Below is a small trained network, with its code and all its weights. Each question gives an input and a target symbol and asks what happens when units are switched off, that is, made to give their printed mean instead of their output.

import numpy as np


def w(rows, s, z=0):
    codes = np.array(rows[::2]) - 128.0
    scale = np.full(codes.shape[1], s)
    scale[-1] = z or s
    return codes * scale


def f(y):
    return y / 2 * (1 + np.tanh(0.7978845608 * (y + 0.044715 * y**3)))


def softmax(a):
    e = np.exp(a - a.max(-1, keepdims=True))
    return e / e.sum(-1, keepdims=True)


def log_softmax(a):
    a = a - a.max(-1, keepdims=True)
    return a - np.log(np.exp(a).sum(-1, keepdims=True))


def net(x, mask):
    ids = ['βγδεζητψω'.index(c) for c in x.split()]
    T = len(ids)
    res = E[ids] + P[:T]
    r = res
    for j in range(3):
        rows = slice(3 * j, 3 * j + 3)
        q, k, v = (r @ M[0][rows].T for M in (Q, K, V))
        z = softmax(np.where(np.tri(T) > 0, q @ k.T / 3**0.5, -1e9)) @ v
        o = O[0][rows]
        res = res + np.where(mask[j], z, o[:, -1]) @ o[:, :-1]
    y = f(res @ A[0][:, :-1].T + A[0][:, -1])
    res = res + np.where(mask[3:11], y, B[0][:, -1]) @ B[0][:, :-1]
    return log_softmax(res[-1] @ U[:, :-1].T + U[:, -1])


Q, K, V, O, A, B = {}, {}, {}, {}, {}, {}
E = w([
[188,160,250],'β',
[140,172,126],'γ',
[60,95,203],'δ',
[111,121,91],'ε',
[53,146,180],'ζ',
[121,149,35],'η',
[190,69,156],'τ',
[153,81,148],'ψ',
[116,156,118],'ω',
],0.018)
P = w([
[227,252,124],'0',
[114,217,75],'1',
[84,222,70],'2',
[74,250,63],'3',
[51,206,52],'4',
[67,204,56],'5',
[50,198,74],'6',
],0.0026)
Q[0] = w([
[204,121,111],'H1',
[134,153,22],'H1',
[127,171,205],'H1',
[214,5,171],'H2',
[187,17,152],'H2',
[186,50,178],'H2',
[103,98,20],'H3',
[129,156,162],'H3',
[23,87,97],'H3',
],0.013)
K[0] = w([
[136,225,84],'H1',
[202,83,64],'H1',
[126,116,211],'H1',
[187,126,3],'H2',
[170,77,53],'H2',
[217,73,54],'H2',
[89,169,46],'H3',
[187,136,129],'H3',
[154,178,35],'H3',
],0.012)
V[0] = w([
[61,184,201],'H1',
[149,82,147],'H1',
[136,114,137],'H1',
[90,98,213],'H2',
[82,138,159],'H2',
[133,11,129],'H2',
[57,84,198],'H3',
[76,40,41],'H3',
[144,78,158],'H3',
],0.011)
O[0] = w([
[123,109,3,254],'H1',
[149,127,125,111],'H1',
[92,103,118,125],'H1',
[102,55,123,246],'H2',
[104,98,106,197],'H2',
[97,117,167,93],'H2',
[198,61,100,121],'H3',
[119,142,182,18],'H3',
[132,101,131,119],'H3',
],0.013,0.0043)
A[0] = w([
[74,66,81,180],'N1',
[232,115,139,156],'N2',
[150,31,127,116],'N3',
[146,155,252,217],'N4',
[154,159,145,31],'N5',
[226,161,149,1],'N6',
[47,184,72,114],'N7',
[161,98,89,52],'N8',
],0.011,0.0058)
B[0] = w([
[213,156,217,251],'N1',
[6,99,163,167],'N2',
[74,168,156,193],'N3',
[35,118,30,163],'N4',
[107,111,198,125],'N5',
[76,118,255,139],'N6',
[219,115,232,199],'N7',
[109,16,201,160],'N8',
],0.006,0.014)
U = w([
[175,51,224,98],'β',
[136,164,102,173],'γ',
[17,28,157,80],'δ',
[69,146,69,163],'ε',
[162,85,38,216],'ζ',
[97,223,230,1],'η',
[24,158,161,199],'τ',
[2,56,19,129],'ψ',
[206,88,209,133],'ω',
],0.0069,0.0058)

Each question gives the input, a string of symbols that net reads in full, and the target symbol t.
The units are the heads (3 rows each of Q, K, V and O) and the neurons (one row each of A and B). Each row of codes is followed by its name. A weight is (code - 128) times the scale printed after its matrix; where a second scale follows, it is the last column's (O, A, B and U).
mask holds one flag per unit, heads first, then neurons. A switched-off unit (its flag False) gives its mean, the last column of its rows in O or B, instead of its output. The means were averaged over made-up inputs and are rounded, as every weight is.
A unit's drop is (log p(t) with every unit on - log p(t) with that unit switched off) / (log p(t) with every unit on - log p(t) with every unit switched off).
The circuit of an input: a set's keep is (log p(t) with only the set's units on - log p(t) with every unit switched off) / (log p(t) with every unit on - log p(t) with every unit switched off). Starting from all 11 units, units are removed one at a time, each time the one whose removal leaves the highest keep (on an exact tie, the one counted first), for as long as the keep stays at least 0.8.
circuit, biggest first: the units of the circuit, biggest drop first
top k neurons: the k neurons with the biggest drops, biggest first
heads that matter: for each layer, one digit per head in row order, 1 if its drop is at least 0.15 and else 0, layers parted by /
drop when u is switched off: that unit's drop, to one decimal
input τ ζ ζ, target β: heads that matter : 110
input β δ δ, target β: circuit, biggest first : N1; H2; H3
input η η γ, target η: circuit, biggest first : H3; H1
input γ γ ε γ δ, target ω: heads that matter : 100
input β β τ γ, target ζ: circuit, biggest first : H3
input δ ε ε η ψ, target τ: heads that matter : 111
input ζ ω ζ, target ω: top 2 neurons : N1; N7
input δ ζ δ ζ τ, target δ: circuit, biggest first : H3; N2; N3
input γ β δ, target ω: top 2 neurons : N1; N7
input δ τ τ, target δ: top 4 neurons : N2; N7; N1; N3
input γ ψ τ η η ε, target τ: top 2 neurons : N4; N1
input β η γ, target ζ: circuit, biggest first : H3; H2
input ζ δ β, target ζ: heads that matter : 100
input γ ω η τ, target τ: heads that matter : 110
input δ η ζ δ ψ δ η, target τ: top 2 neurons : N1; N4
input ε η ψ, target τ: top neuron : N4
input γ ε η δ δ ω η, target τ: drop when H1 is switched off : 0.7
input τ γ ω ω ζ ζ ζ, target ω: drop when N1 is switched off : 0.6
input ζ δ γ δ ω τ ζ, target β: drop when H2 is switched off : 0.3
